Below is a small trained network, with its code and all its weights. Each question gives an input and a target symbol and asks what happens when units are switched off, that is, made to give their printed mean instead of their output.

import numpy as np


def w(rows, s, z=0):
    codes = np.array(rows[::2]) - 128.0
    scale = np.full(codes.shape[1], s)
    scale[-1] = z or s
    return codes * scale


def norm(h):
    return h / np.sqrt((h * h).mean(-1, keepdims=True) + 1e-5)


def f(y):
    return np.maximum(y, 0)


def softmax(a):
    e = np.exp(a - a.max(-1, keepdims=True))
    return e / e.sum(-1, keepdims=True)


def log_softmax(a):
    a = a - a.max(-1, keepdims=True)
    return a - np.log(np.exp(a).sum(-1, keepdims=True))


def net(x, mask):
    ids = ['ΓΞΣβεθμπτφ'.index(c) for c in x.split()]
    T = len(ids)
    res = E[ids] + P[:T]
    u = 0
    for l in range(3):
        q, k, v = (norm(res) @ M[l].T for M in (Q, K, V))
        z = softmax(np.where(np.tri(T) > 0, q @ k.T / 3**0.5, -1e9)) @ v
        res = res + np.where(mask[u], z, O[l][:, -1]) @ O[l][:, :-1]
        u += 1
        y = f(norm(res) @ A[l][:, :-1].T + A[l][:, -1])
        res = res + np.where(mask[u : u + 12], y, B[l][:, -1]) @ B[l][:, :-1]
        u += 12
    return log_softmax(norm(res)[-1] @ U[:, :-1].T + U[:, -1])


Q, K, V, O, A, B = {}, {}, {}, {}, {}, {}
E = w([
[85,159,155,125,48,99],'Γ',
[109,184,106,114,127,95],'Ξ',
[105,3,211,176,139,132],'Σ',
[125,119,62,149,119,86],'β',
[115,182,92,160,129,164],'ε',
[159,95,122,130,154,126],'θ',
[83,169,133,133,178,152],'μ',
[156,113,127,130,152,149],'π',
[99,100,102,134,186,131],'τ',
[142,168,159,125,168,87],'φ',
],0.019)
P = w([
[233,19,3,1,197,241],'0',
[118,56,87,175,102,46],'1',
[115,81,108,193,38,60],'2',
[123,84,122,189,30,72],'3',
[106,94,117,188,36,66],'4',
[115,98,111,170,47,53],'5',
],0.0032)
Q[0] = w([
[203,73,254,5,102,184],'L0H0',
[4,199,201,165,22,43],'L0H0',
[155,47,207,193,74,111],'L0H0',
],0.0071)
K[0] = w([
[183,67,119,2,60,130],'L0H0',
[95,220,184,169,68,62],'L0H0',
[80,115,58,90,76,123],'L0H0',
],0.0074)
V[0] = w([
[131,98,217,126,127,137],'L0H0',
[133,65,51,254,113,61],'L0H0',
[89,118,116,216,158,147],'L0H0',
],0.0052)
O[0] = w([
[115,175,181,115,140,149,52],'L0H0',
[160,141,111,71,2,112,252],'L0H0',
[67,92,138,71,44,122,189],'L0H0',
],0.0084,0.0026)
A[0] = w([
[164,160,170,99,138,203,25],'L0N0',
[131,97,115,82,87,223,114],'L0N1',
[74,97,234,255,83,88,118],'L0N2',
[108,155,93,242,160,78,44],'L0N3',
[119,68,139,128,172,135,144],'L0N4',
[170,167,168,130,175,50,63],'L0N5',
[150,62,154,121,66,83,4],'L0N6',
[162,147,186,153,144,192,18],'L0N7',
[97,90,167,203,141,188,186],'L0N8',
[95,125,198,135,64,91,142],'L0N9',
[99,124,67,68,150,132,83],'L0N10',
[174,56,80,132,113,101,111],'L0N11',
],0.0069,0.0025)
B[0] = w([
[10,68,147,106,123,152,129],'L0N0',
[112,127,203,106,82,18,172],'L0N1',
[195,65,192,47,131,186,254],'L0N2',
[130,214,139,33,127,104,177],'L0N3',
[98,34,99,168,4,141,183],'L0N4',
[201,149,209,55,137,78,184],'L0N5',
[88,113,192,85,146,181,213],'L0N6',
[37,125,90,91,128,144,130],'L0N7',
[111,18,202,150,42,149,194],'L0N8',
[198,110,114,71,209,166,226],'L0N9',
[76,106,111,185,102,48,171],'L0N10',
[57,189,200,71,53,138,223],'L0N11',
],0.0042,0.0046)
Q[1] = w([
[86,99,10,219,196,106],'L1H0',
[217,88,135,147,118,151],'L1H0',
[200,122,192,137,163,180],'L1H0',
],0.012)
K[1] = w([
[57,206,246,195,44,72],'L1H0',
[255,70,108,143,94,61],'L1H0',
[255,12,162,64,170,8],'L1H0',
],0.0074)
V[1] = w([
[45,238,136,237,95,253],'L1H0',
[43,96,133,168,204,90],'L1H0',
[92,164,231,122,128,82],'L1H0',
],0.0053)
O[1] = w([
[191,108,38,3,151,208,7],'L1H0',
[29,107,127,42,190,62,133],'L1H0',
[173,68,115,64,231,79,107],'L1H0',
],0.0062,0.0022)
A[1] = w([
[97,151,249,57,109,220,183],'L1N0',
[161,195,65,177,207,90,95],'L1N1',
[47,44,165,125,130,104,40],'L1N2',
[226,167,3,52,197,213,4],'L1N3',
[65,108,61,139,59,153,112],'L1N4',
[141,79,80,213,143,83,66],'L1N5',
[51,126,94,66,203,212,168],'L1N6',
[71,78,30,179,92,144,116],'L1N7',
[127,110,16,91,103,189,163],'L1N8',
[205,175,116,100,81,80,108],'L1N9',
[177,26,197,122,74,194,152],'L1N10',
[92,112,144,96,110,118,21],'L1N11',
],0.0068,0.003)
B[1] = w([
[157,19,9,140,206,105,239],'L1N0',
[71,105,17,245,166,98,156],'L1N1',
[77,202,137,136,113,100,209],'L1N2',
[89,58,135,49,17,184,162],'L1N3',
[160,207,142,87,189,157,208],'L1N4',
[58,166,196,101,3,135,138],'L1N5',
[192,38,94,49,106,27,178],'L1N6',
[169,252,172,77,99,114,190],'L1N7',
[228,228,133,70,127,201,208],'L1N8',
[137,45,88,106,128,112,202],'L1N9',
[78,110,133,223,149,181,253],'L1N10',
[101,171,101,127,148,116,147],'L1N11',
],0.0056,0.0054)
Q[2] = w([
[93,230,119,105,101,72],'L2H0',
[251,225,94,25,179,193],'L2H0',
[154,106,156,136,94,158],'L2H0',
],0.011)
K[2] = w([
[179,178,253,75,150,16],'L2H0',
[201,77,126,64,65,67],'L2H0',
[127,128,139,167,82,185],'L2H0',
],0.011)
V[2] = w([
[115,143,240,103,176,177],'L2H0',
[1,152,47,154,97,225],'L2H0',
[144,151,142,190,212,144],'L2H0',
],0.0067)
O[2] = w([
[112,155,229,127,203,166,88],'L2H0',
[45,108,42,189,209,218,1],'L2H0',
[255,157,128,177,191,89,61],'L2H0',
],0.0061,0.0023)
A[2] = w([
[153,141,133,178,105,138,139],'L2N0',
[155,129,132,124,188,96,188],'L2N1',
[162,105,97,111,124,106,110],'L2N2',
[87,132,111,142,145,170,78],'L2N3',
[128,118,157,126,128,73,126],'L2N4',
[112,127,93,172,123,117,107],'L2N5',
[125,171,98,82,108,103,109],'L2N6',
[214,200,212,94,151,67,81],'L2N7',
[139,70,152,131,160,130,88],'L2N8',
[177,147,105,103,132,115,101],'L2N9',
[168,115,103,125,127,170,100],'L2N10',
[154,143,100,90,111,254,2],'L2N11',
],0.017,0.008)
B[2] = w([
[158,134,97,82,141,134,160],'L2N0',
[125,108,131,74,63,111,194],'L2N1',
[116,158,133,127,164,132,173],'L2N2',
[150,146,190,80,168,136,138],'L2N3',
[128,153,106,141,147,171,207],'L2N4',
[138,170,120,109,160,90,156],'L2N5',
[163,66,144,150,164,139,228],'L2N6',
[170,137,252,56,83,105,255],'L2N7',
[122,84,165,166,116,155,188],'L2N8',
[58,119,153,140,141,157,177],'L2N9',
[171,179,135,135,122,155,152],'L2N10',
[104,221,86,111,71,241,190],'L2N11',
],0.013,0.0085)
U = w([
[215,118,114,145,162,141,122],'Γ',
[126,151,89,152,162,69,252],'Ξ',
[100,77,156,178,130,162,162],'Σ',
[115,104,88,117,18,90,55],'β',
[107,164,112,103,109,211,148],'ε',
[112,186,150,195,95,99,140],'θ',
[117,69,94,32,163,135,75],'μ',
[129,164,161,132,221,155,125],'π',
[2,160,155,108,121,116,86],'τ',
[156,151,211,82,109,90,125],'φ',
],0.01,0.0046)

Each question gives the input, a string of symbols that net reads in full, and the target symbol t.
The units are the heads (3 rows each of Q, K, V and O) and the neurons (one row each of A and B). Each row of codes is followed by its name. A weight is (code - 128) times the scale printed after its matrix; where a second scale follows, it is the last column's (O, A, B and U).
mask holds one flag per unit, layer by layer, with each layer's heads first. A switched-off unit (its flag False) gives its mean, the last column of its rows in O or B, instead of its output. The means were averaged over made-up inputs and are rounded, as every weight is.
A unit's drop is (log p(t) with every unit on - log p(t) with that unit switched off) / (log p(t) with every unit on - log p(t) with every unit switched off).
The circuit of an input: a set's keep is (log p(t) with only the set's units on - log p(t) with every unit switched off) / (log p(t) with every unit on - log p(t) with every unit switched off). Starting from the 12 units with the biggest drops (on a tie, the unit counted first), units are removed one at a time, each time the one whose removal leaves the highest keep (on an exact tie, the one counted first), for as long as the keep stays at least 0.8.
units of the circuit, in order: the units of the circuit, biggest drop first
unit that matters most: the unit with the biggest drop
k most important neurons: the k neurons with the biggest drops, biggest first
top k neurons in layer l: the k neurons of layer l with the biggest drops, biggest first
input Γ Γ ε β τ, target ε: units of the circuit, in order : [L1H0, L2N11]
input π π ε Γ Ξ Ξ, target ε: units of the circuit, in order : [L1H0, L2N11]
input ε Γ φ τ φ Γ, target ε: unit that matters most : L1H0
input Γ φ β μ μ τ, target μ: units of the circuit, in order : [L1H0, L2N7]
input τ φ φ ε β θ, target τ: top 2 neurons in layer 0 : [L0N5, L0N6]
input μ τ Ξ θ, target μ: top 2 neurons in layer 0 : [L0N11, L0N2]
input β φ Γ, target β: 4 most important neurons : [L2N7, L2N6, L1N0, L2N11]
input Σ μ μ Γ, target Σ: 4 most important neurons : [L0N2, L0N9, L2N7, L1N0]
input β π θ ε φ Γ, target β: 4 most important neurons : [L2N7, L2N6, L2N11, L1N0]
input φ μ β, target μ: units of the circuit, in order : [L1H0, L2N7]
input β Σ φ μ π, target β: 2 most important neurons : [L2N7, L0N1]
input θ Γ Σ Σ Γ θ, target θ: top 3 neurons in layer 2 : [L2N7, L2N6, L2N11]
input π θ Ξ τ θ Γ, target π: 2 most important neurons : [L0N2, L2N7]
input Σ ε π Γ, target Σ: unit that matters most : L0H0
input θ θ ε ε π, target θ: 2 most important neurons : [L2N7, L2N6]
input Σ φ ε π, target Σ: 3 most important neurons : [L0N1, L2N7, L1N0]
input Σ Ξ π, target Σ: 2 most important neurons : [L1N10, L0N1]
input μ ε Σ ε τ π, target μ: 2 most important neurons : [L0N11, L2N7]
input τ Ξ Σ φ ε θ, target τ: 2 most important neurons : [L2N7, L2N6]
input π Γ β π, target π: 2 most important neurons : [L2N3, L2N7]
input Σ β π Σ τ, target τ: unit that matters most : L2H0
input μ β τ, target μ: 2 most important neurons : [L2N7, L2N6]
input Ξ τ β ε Γ, target Ξ: top 4 neurons in layer 2 : [L2N7, L2N5, L2N11, L2N1]
input Ξ φ μ Γ θ β, target μ: 2 most important neurons : [L1N6, L1N3]
input Ξ ε θ Σ π, target Ξ: top 2 neurons in layer 1 : [L1N0, L1N1]
input Ξ φ θ, target Ξ: top 2 neurons in layer 2 : [L2N7, L2N5]
